Below is a small trained network, with its code and all its weights. Each question gives an input and a target symbol and asks what happens when units are switched off, that is, made to give their printed mean instead of their output.

import numpy as np


def w(rows, s, z=0):
    codes = np.array(rows[::2]) - 128.0
    scale = np.full(codes.shape[1], s)
    scale[-1] = z or s
    return codes * scale


def f(y):
    return np.maximum(y, 0)


def softmax(a):
    e = np.exp(a - a.max(-1, keepdims=True))
    return e / e.sum(-1, keepdims=True)


def log_softmax(a):
    a = a - a.max(-1, keepdims=True)
    return a - np.log(np.exp(a).sum(-1, keepdims=True))


def net(x, mask):
    ids = ['εζλξπτφψ'.index(c) for c in x.split()]
    T = len(ids)
    res = E[ids] + P[:T]
    r = res
    for j in range(3):
        rows = slice(2 * j, 2 * j + 2)
        q, k, v = (r @ M[0][rows].T for M in (Q, K, V))
        z = softmax(np.where(np.tri(T) > 0, q @ k.T / 2**0.5, -1e9)) @ v
        o = O[0][rows]
        res = res + np.where(mask[j], z, o[:, -1]) @ o[:, :-1]
    y = f(res @ A[0][:, :-1].T + A[0][:, -1])
    res = res + np.where(mask[3:19], y, B[0][:, -1]) @ B[0][:, :-1]
    return log_softmax(res[-1] @ U[:, :-1].T + U[:, -1])


Q, K, V, O, A, B = {}, {}, {}, {}, {}, {}
E = w([
[133,37,125,84,71,137],'ε',
[111,66,144,115,32,107],'ζ',
[195,83,117,181,51,182],'λ',
[51,120,2,180,230,106],'ξ',
[84,148,112,109,2,118],'π',
[115,115,127,220,66,247],'τ',
[144,220,76,167,57,217],'φ',
[168,167,51,17,119,99],'ψ',
],0.0099)
P = w([
[149,3,16,56,36,150],'0',
[162,125,100,120,44,218],'1',
[143,138,86,119,56,202],'2',
[121,153,84,145,57,165],'3',
[95,172,76,147,60,148],'4',
[66,187,64,153,71,127],'5',
[57,199,55,160,75,109],'6',
[30,210,44,157,77,75],'7',
],0.0065)
Q[0] = w([
[148,83,190,160,205,89],'H0',
[97,114,104,135,14,134],'H0',
[147,100,171,129,251,112],'H1',
[110,103,145,137,104,112],'H1',
[180,158,239,134,190,125],'H2',
[166,104,154,123,123,139],'H2',
],0.017)
K[0] = w([
[180,125,184,96,4,189],'H0',
[52,230,122,159,218,97],'H0',
[250,50,220,53,33,120],'H1',
[76,159,147,201,66,160],'H1',
[112,254,242,167,190,157],'H2',
[123,208,122,187,83,164],'H2',
],0.0086)
V[0] = w([
[111,60,96,31,199,17],'H0',
[208,254,127,77,136,140],'H0',
[144,55,229,119,70,70],'H1',
[124,188,108,15,96,60],'H1',
[115,117,124,35,155,86],'H2',
[70,235,120,132,87,108],'H2',
],0.0096)
O[0] = w([
[221,44,235,96,154,138,144],'H0',
[70,238,172,63,136,240,157],'H0',
[148,158,152,101,57,31,3],'H1',
[197,117,72,29,88,168,192],'H1',
[176,122,130,131,26,154,184],'H2',
[2,44,107,91,101,128,56],'H2',
],0.0097,0.0061)
A[0] = w([
[90,113,171,106,82,150,209],'N0',
[106,74,83,125,255,110,187],'N1',
[121,165,50,90,135,113,115],'N2',
[196,71,129,159,159,34,179],'N3',
[137,132,137,70,111,172,77],'N4',
[101,156,171,199,82,59,118],'N5',
[116,151,141,182,57,30,210],'N6',
[190,125,185,106,150,147,119],'N7',
[65,175,116,119,203,210,184],'N8',
[202,116,172,84,69,123,100],'N9',
[145,165,100,170,106,165,192],'N10',
[43,124,128,96,115,167,97],'N11',
[114,141,140,85,66,52,192],'N12',
[190,163,133,186,208,82,178],'N13',
[105,145,225,152,124,169,254],'N14',
[106,142,85,170,118,199,217],'N15',
],0.0079,0.0041)
B[0] = w([
[188,141,83,114,179,165,175],'N0',
[13,112,210,75,99,179,161],'N1',
[141,83,127,168,55,136,190],'N2',
[136,156,208,169,57,114,180],'N3',
[127,145,172,139,177,146,205],'N4',
[98,145,172,119,217,125,147],'N5',
[147,98,120,127,238,37,171],'N6',
[69,150,118,222,117,165,174],'N7',
[74,138,197,125,92,115,233],'N8',
[1,160,159,133,157,134,215],'N9',
[158,72,93,90,139,103,225],'N10',
[175,237,143,205,142,178,171],'N11',
[160,122,120,13,173,85,163],'N12',
[250,241,168,144,159,229,157],'N13',
[144,183,131,10,161,212,164],'N14',
[90,95,96,82,140,93,253],'N15',
],0.007,0.011)
U = w([
[145,137,214,203,3,129,65],'ε',
[88,118,200,91,146,70,89],'ζ',
[230,179,91,165,156,116,147],'λ',
[153,107,119,163,135,146,69],'ξ',
[195,40,5,99,54,113,250],'π',
[66,122,117,132,234,94,98],'τ',
[49,93,93,169,16,136,65],'φ',
[133,180,185,61,162,180,176],'ψ',
],0.0067,0.0027)

Each question gives the input, a string of symbols that net reads in full, and the target symbol t.
The units are the heads (2 rows each of Q, K, V and O) and the neurons (one row each of A and B). Each row of codes is followed by its name. A weight is (code - 128) times the scale printed after its matrix; where a second scale follows, it is the last column's (O, A, B and U).
mask holds one flag per unit, heads first, then neurons. A switched-off unit (its flag False) gives its mean, the last column of its rows in O or B, instead of its output. The means were averaged over made-up inputs and are rounded, as every weight is.
A unit's drop is (log p(t) with every unit on - log p(t) with that unit switched off) / (log p(t) with every unit on - log p(t) with every unit switched off).
top k neurons: the k neurons with the biggest drops, biggest first
which heads matter: for each layer, one digit per head in row order, 1 if its drop is at least 0.15 and else 0, layers parted by /
drop when u is switched off: that unit's drop, to one decimal
input ψ π ψ π ε ξ ζ, target π: top 2 neurons	N9, N8
input ξ ψ τ, target ε: which heads matter	100
input ψ π π ψ ξ π π, target π: which heads matter	101
input τ φ ε, target φ: which heads matter	100
input τ ζ π, target τ: which heads matter	111
input ζ ζ φ π φ τ, target φ: which heads matter	100
input φ λ ζ, target φ: which heads matter	101
input π τ ε π λ ε, target τ: which heads matter	111
input λ λ ψ ψ ψ ε ξ, target ψ: which heads matter	001
input ξ ε ζ π ε, target ε: top neuron	N3
input τ τ ψ π τ ψ ζ, target ψ: which heads matter	100
input π λ ξ π ε, target φ: which heads matter	111
input ζ λ ζ φ π π λ, target π: which heads matter	000
input ε ξ π π π, target λ: top neuron	N13
input ψ ξ λ ε ε ψ, target π: which heads matter	101
input ζ π ε π ψ π ε ε, target π: which heads matter	010
input π π ε ξ φ ψ π λ, target φ: top 2 neurons	N1, N6
input λ ζ π π φ, target φ: top 2 neurons	N8, N2
input π ζ ζ ψ ζ λ ξ ψ, target φ: which heads matter	011
input λ ψ π ζ ψ ζ ψ π, target ψ: which heads matter	100
input ψ ε ψ ζ τ ζ ζ, target τ: top 2 neurons	N6, N5
input π ψ ψ ζ, target ψ: drop when N6 is switched off	0.0
input ξ λ λ, target ε: drop when H0 is switched off	1.8
input π ψ ψ ψ ζ ξ π λ, target φ: drop when N2 is switched off	-0.1
input ε ψ ξ, target λ: drop when H2 is switched off	1.3
input ε φ ζ, target φ: top neuron	N8
input ψ ε λ λ ε ξ, target π: top 2 neurons	N9, N8
